Below are the code and all the weights of a small trained network. Each question names an input and a class and asks about switching units off, where a switched-off unit gives its printed mean instead of its output.

import numpy as np


def w(rows, s, z=0):
    codes = np.array(rows[::2]) - 128.0
    scale = np.full(codes.shape[1], s)
    scale[-1] = z or s
    return codes * scale


def norm(h):
    return h / np.sqrt((h * h).mean(-1, keepdims=True) + 1e-5)


def f(y):
    return y / 2 * (1 + np.tanh(0.7978845608 * (y + 0.044715 * y**3)))


def log_softmax(a):
    a = a - a.max(-1, keepdims=True)
    return a - np.log(np.exp(a).sum(-1, keepdims=True))


def net(x, mask):
    res = np.array(x, float).reshape(1, 3) / 4 @ E
    u = 0
    for l in range(3):
        y = f(norm(res) @ A[l][:, :-1].T + A[l][:, -1])
        res = res + np.where(mask[u : u + 5], y, B[l][:, -1]) @ B[l][:, :-1]
        u += 5
    return log_softmax(norm(res)[-1] @ U[:, :-1].T + U[:, -1])


A, B = {}, {}
E = w([
[54,99,24,164,120,146,90,54,138,102,254],'x0',
[98,113,163,109,6,143,48,79,78,188,128],'x1',
[234,76,169,147,72,77,89,127,193,69,180],'x2',
],0.0095)
A[0] = w([
[139,134,130,129,177,130,251,214,239,51,67,157],'L0N1',
[130,80,169,64,135,212,156,5,12,148,86,19],'L0N2',
[121,129,124,164,105,154,129,15,181,1,158,1],'L0N3',
[115,166,152,77,204,137,153,96,22,123,15,98],'L0N4',
[72,86,53,148,215,87,219,144,157,20,199,41],'L0N5',
],0.0054,0.0057)
B[0] = w([
[86,58,162,114,156,149,225,57,140,104,123,255],'L0N1',
[128,92,102,84,94,100,107,222,82,19,117,145],'L0N2',
[109,118,145,79,182,69,75,113,159,106,137,151],'L0N3',
[108,103,83,108,189,67,2,91,206,212,151,205],'L0N4',
[183,179,126,160,92,165,33,217,122,161,87,201],'L0N5',
],0.0097,0.0069)
A[1] = w([
[57,163,82,195,144,207,125,140,79,101,123,71],'L1N1',
[128,248,54,159,168,153,137,178,93,179,105,76],'L1N2',
[188,142,90,148,135,113,111,189,106,91,164,4],'L1N3',
[75,136,130,99,118,141,145,108,69,149,136,49],'L1N4',
[136,105,111,173,117,88,81,195,133,80,116,94],'L1N5',
],0.011,0.0049)
B[1] = w([
[197,125,58,97,85,59,193,189,186,245,128,253],'L1N1',
[221,181,125,179,21,209,107,109,175,31,111,251],'L1N2',
[64,100,144,79,249,109,74,139,168,218,97,170],'L1N3',
[106,33,126,148,239,2,196,159,83,100,60,178],'L1N4',
[92,194,133,121,164,190,128,62,112,144,61,216],'L1N5',
],0.0099,0.004)
A[2] = w([
[177,162,152,86,71,108,99,120,126,177,73,155],'L2N1',
[90,185,50,132,255,123,131,119,191,126,147,96],'L2N2',
[49,166,142,91,174,160,148,219,72,199,36,140],'L2N3',
[20,110,60,109,116,141,201,190,88,183,147,6],'L2N4',
[67,145,69,62,95,91,39,101,146,185,137,129],'L2N5',
],0.0095,0.0017)
B[2] = w([
[109,176,103,68,157,121,167,199,29,132,151,214],'L2N1',
[159,134,157,77,170,210,113,43,68,229,231,247],'L2N2',
[88,106,96,216,59,168,5,52,198,42,226,237],'L2N3',
[197,90,161,73,175,75,188,84,92,237,97,170],'L2N4',
[76,126,131,192,101,103,153,163,153,52,55,255],'L2N5',
],0.011,0.0082)
U = w([
[107,114,139,129,238,205,67,18,183,165,179,215],'0',
[32,119,102,184,51,82,43,127,139,32,119,250],'1',
[181,218,30,141,111,193,149,165,170,186,114,56],'2',
[94,72,53,132,132,4,219,138,104,196,70,44],'3',
[176,70,229,105,192,97,240,142,176,46,86,73],'4',
[152,194,203,7,123,113,146,215,6,128,137,37],'5',
],0.014,0.0025)

Each question gives the input, the list of numbers given to net, and the class t.
The units are the neurons (one row each of A and B). Each row of codes is followed by its name. A weight is (code - 128) times the scale printed after its matrix; where a second scale follows, it is the last column's (A, B and U).
mask holds one flag per neuron, layer by layer. A switched-off neuron (its flag False) gives its mean, the last column of its row in B, instead of its output. The means were averaged over made-up inputs and are rounded, as every weight is.
A unit's drop is (log p(t) with every unit on - log p(t) with that unit switched off) / (log p(t) with every unit on - log p(t) with every unit switched off).
The circuit of an input: a set's keep is (log p(t) with only the set's units on - log p(t) with every unit switched off) / (log p(t) with every unit on - log p(t) with every unit switched off). Starting from the 12 units with the biggest drops (on a tie, the unit counted first), units are removed one at a time, each time the one whose removal leaves the highest keep (on an exact tie, the one counted first), for as long as the keep stays at least 0.8.
units of the circuit, in order: the units of the circuit, biggest drop first
unit that matters most: the unit with the biggest drop
top k neurons: the k neurons with the biggest drops, biggest first
top k neurons in layer l: the k neurons of layer l with the biggest drops, biggest first
drop of u: that unit's drop, to one decimal
input [1,6,-8], class 3: top 2 neurons -> [L2N4 L1N1]
input [5,1,0], class 3: unit that matters most -> L0N4
input [8,1,5], class 1: top 2 neurons -> [L2N5 L1N4]
input [1,0,-5], class 2: top 3 neurons -> [L0N1 L1N2 L2N3]
input [8,-3,-1], class 2: units of the circuit, in order -> [L0N5 L1N1]
input [-8,1,6], class 5: top 2 neurons -> [L2N1 L2N5]
input [0,-3,5], class 4: top 2 neurons -> [L0N1 L2N3]
input [-4,-8,0], class 0: top 2 neurons in layer 2 -> [L2N2 L2N5]
input [8,-1,-8], class 2: top 3 neurons -> [L1N2 L0N1 L0N5]
input [-5,1,-8], class 1: top 2 neurons in layer 0 -> [L0N1 L0N2]
input [7,2,0], class 3: top 4 neurons -> [L0N4 L1N2 L2N4 L2N3]
input [-2,8,2], class 5: top 2 neurons -> [L2N3 L2N1]
input [8,-5,-1], class 2: top 3 neurons -> [L0N5 L1N2 L1N1]
input [0,-4,2], class 4: top 2 neurons -> [L0N1 L0N4]
input [2,-7,-3], class 2: units of the circuit, in order -> [L0N5]
input [5,0,-2], class 2: top 2 neurons -> [L0N1 L1N2]
input [4,-1,-7], class 2: top 2 neurons -> [L1N2 L0N1]
input [-8,-7,0], class 0: top 2 neurons in layer 0 -> [L0N4 L0N2]
input [-4,7,-1], class 1: top 2 neurons -> [L2N3 L1N2]
input [-8,8,-5], class 1: units of the circuit, in order -> [L2N3]
input [0,-1,2], class 4: drop of L0N2 -> 0.0
input [-1,2,6], class 5: drop of L0N1 -> 0.4
input [-6,3,6], class 5: drop of L2N1 -> 0.1
input [-1,8,4], class 5: drop of L0N4 -> 0.2
